Both labels of each row
[ -4  18  -3   4  -7  -3  -1 -11   4 -32  20  11 -13  14  12  -4  13   6
  -4  -5 -14  -2  -4  15  -8   3 -12  -3  -4   5  -9  17  15  -4  -7  -2
  -3   2  27   4 -10   0 -16 -24  -9   5  -6  -5  -5  -6  -1  -8  -3  -4
  -5 -12 -19 -12 -16   2  -4  17   3  21  39   5   6   3 -35  -5   3 -14]
M & [68]
[  2  10  -6  12   8   1   1  -9   5 -24   4  11 -16   3   0 -10  16   4
   4  -7  -7   4  -5  14  -3   5  -7  -7  -8  -4 -27  -2  13 -22 -10   5
 -10 -13  21   1   1 -13 -61 -25  -8   1 -11 -10  -7 -14   3 -20   4  -1
  -4 -18  -9  -9  15   2  27  21   2  28  12   4  15  39 -65  -8   0  -2]
M & [68]
[ 25   2  -2  13   0 -12   3  -5  -6   0 -20   6   6   0   3  -3   4   1
   1  15 -21   0   6  14  12   1 -14   8   3  -3 -14   6   8   2  -4   3
  -3   1   1   3 -11  11  47 -11  -7  -2   1  29   5 -17   6  -2  -7  -7
  -8  13   3 -18 -17  -8  10  25   3  10   5   2   6 -18   2   5  -9 -18]
E & [68]
[ -4  17   0  14   6  -4  -4 -14  -4   3 -13   5 -12   7   0  -7  26   1
  -3   3  -3   7   4   1   6   8 -11   1  -8  -1  -5   6   5 -44 -16   5
  -5  -3  -1   4  -7  -3 -58 -20  -4  -5  -9  -3  -2 -13   0 -18   7   0
   1   7 -19   5  19   4  22  28   2  33  11   3  15  29 -57  -1  -1  -4]
M & [64]
[ 25   7   5  13   9  -7   6 -14  -3 -10  -5   8   7   2   5  -7   9   2
   8   8 -18   1   8  11   7   7 -21   4   0  -1 -20  11   6  -5  -8   7
  -4   4   9   1  -5   8  33 -15  -6   0   6  21   1 -17   1  -7 -10 -13
  -5   4  -9 -12 -20  -2  11  32  24  16   7   8   4   3  -7   1  -5 -15]
E & [64]
[ 18  -6   4   5  -1  -3   7 -10   3  -9 -12   9   5  -4   7  -3   6   5
   0   4 -16   1   0  14  -1   4 -14   4   3   7 -12  12   3  13  -9  -1
   0  -3   3   6  -2  25  61  -7  -2   4   3  19  -5 -15  -4  -5  -4  -2
   0  11 -16 -13 -31   5  -6  22  13   9   1  -8  -4 -15   0  -2  -6 -23]
E & [68]
[  9  11  -1  -2  10  -5   8  -8  -1  -9  -5   5  -2  -4   9 -10  11   7
   1   9 -17   5   8  15  -6   2 -10   5  10   5  -8 -12  14   4 -10   5
  -7   2  24   2  -4  28  63  -3   7  -1  13   5  -6 -19   4   2   1  -7
  -4   0   2  -8 -16   1   5  24   1   9   7  -4   8  -5  -3   1  -4 -14]
E & [64]
[  0  17  -1   6  15  -1   3 -15  -4 -13   7   5  -8  -3   7 -11  12   6
  -1   1  -7   1   0  18   4  10  -5  -8  11   0  -5  38  14  10 -20  -3
 -12  -7   9   1   0   5 -17   4  -5   3  -6   0  -4 -17   3  -9  -3   9
   4   0   7   5  -1   2  24  28  -1  15  13  10   1  15 -30  -6  -5  -8]
M & [68]
[  9   2   5   7  -1  -8  11  -7 -11 -10 -24   7  10 -13   0  -4  12  -4
  -3  10 -10 -16   8   7  19  -1 -14  -4   0  -1   7  14   8   5  -7  12
   0  -1  -8   7  -9  16  33 -21  -4  -1   4  19   2 -23   2 -19   2   7
   1  -5   2 -31  -3  -4  21  -4   1   6 -12   3   1 -29  -8  -8  -1 -18]
E & [68]
[ 17  12   8   5  14  -8   3 -15   2   6  -3  16   5 -13  -6  -4   0   1
   2   6 -16   1  -7 -14   4   6 -13  -4   4   3 -15   7   5   3  -8   9
   3   5   2  -5  -2  13  45 -15  -2   3   0  22  -2 -20  -1 -13  -4   3
  -5 -11  -5  -6 -51   2  21   7   2  25  -5  -3  -7   9 -19   0  -8 -19]
E & [64]
[ -3  23  -8   5  -1   2  -2   3  -1  11   5  -4 -10   8  10  -7   9   4
  -9   0  -5   3  12   5  -3  10  -6   4  -4   3  -9  -8  10 -20   0  -1
  -5   3  25   1  -4  -1 -18   4 -12   6  -7   7   1  -2   0   6  -3  -6
  -4  -3  -2  -5   7  -4  11  38  -3  26  14   0  13   4 -34  -4  -5   0]
M & [64]
[ 30  18  11   2  14 -10   2  -8  -3   2 -12  23   7 -10   8  -5 -13   6
   3   7 -15 -10   3 -12   7  -2 -15  -9   6  -5  -4  18   8  16 -22  14
  -1  -1   0   4   0  22  79 -18  -2   0   1  39  -2 -18  -3 -14  -3   6
  -5  -5 -10 -12 -29  -2  16   7   2  21   0  -2  -5 -10  -2 -16  -6 -27]
E & [68]
[  9   9   3   4  -2  -3   7  -5   5 -15  -9   4   8  -5  12  -8  15   1
  -4  12 -12  -4   0  33   3  -1  -6   2   8   3  -6 -13  11  13  -9   2
  -4 -26   6   1 -10  22  37  -8   1  10  10  14   0 -18  -1 -18   1 -14
   1   1  -3 -31 -35   0  -3  18   5   7   2  -5   0  -7   9  -3  -9 -14]
E & [68]
[  9 -17  -1   4   0  -3  10  -6  -3   1 -26  14  16 -10  10  -5  29   6
  -5   9  -7  -8  -1  29   5   1  -8   2   3   3  -4 -28  -2   2 -14  -3
   1   0  -7  -2  -8  21  -2  -8   1  10  -2   1  -2 -28  -5 -20  10  -4
  10  18   1 -23 -13   7  17  17   2  18  -6   1  -2   4 -18   2 -12 -17]
E & [64]
[-10   6 -13  11  -4  -2   0  -3   1 -24  -7   2  -1   5  11  -9  44   3
  -8  -6  -8   3   7  29   3  13  -5   5 -16   9  -6 -11  13 -36  -5   8
   1  -3  16   0   0   3 -79 -37  -4  -1 -12 -11  -4 -14   1 -12   8 -13
   1   4 -18 -31  -2  -3  11  52  -4  33  11  12  11  -5 -49  -6  -3  -4]
M & [64]
[  6   3  -2  -7   4   2   4  -2  -4  -8 -10   4   7  -7  10  -2   4   1
  -3  10  -9  -4   1  16   0   2 -10   0   6   1   9  -4   2   9  -5   6
  -4   2   9  -1  -3  17  66 -10   2  -7   3  17  -1  -6  -9  -1  -6  -4
   3   4  -6 -21 -27  -5   3  14   8   4  -3   2  -1 -33   9  -3  -4 -12]
E & [64]
[ 20   0   7  20   1  -3   8 -13  -4  17 -36  23   8 -11   6   0  11   4
   0  14 -10 -15   8   2  13  11 -11   1  -6  -8  -2  -3   2 -10 -17   5
   2  -3  -4  -6  -1  22  38 -18   6  -3   4  22  -3 -14   3 -18   0  -2
   2   9 -10 -28  -7   1   7  21  -1  16 -11  -1   7 -15 -11   6  -5 -19]
E & [64]
[ 19  25   3  10   1  -5   6  -6  -4  26 -23  -3   0  -6  -3  -5 -16  10
   6   4 -64  11  -2 -20   2   9  -9  16   7  -3 -12 -22  -4 -19   1   4
  -6   1   1   4  -1  16  57   5   3  -4   4  31   2  -8 -10  26  -8  -3
  -6  21   6   2  -1 -15   6  22  -1  24   0   0  13  -4  16   3  -5 -13]
E & [68]
[ 18  12  -2   2  10  -3   3  -6  -4  -2  -6  14  -4  -9   2  -3   3  -8
  -3   7 -12   0  -2  19  -3   5 -15  -5   6   2   1  -7   7   8 -19  -6
 -11   1   0  -3  -3  32  57 -14   2  -7   1  21  -3 -25  -5 -13   7   0
  -1  -4   0 -17  -7   4  17  12   2  10  13   1   2   6 -14   1   0 -19]
E & [64]
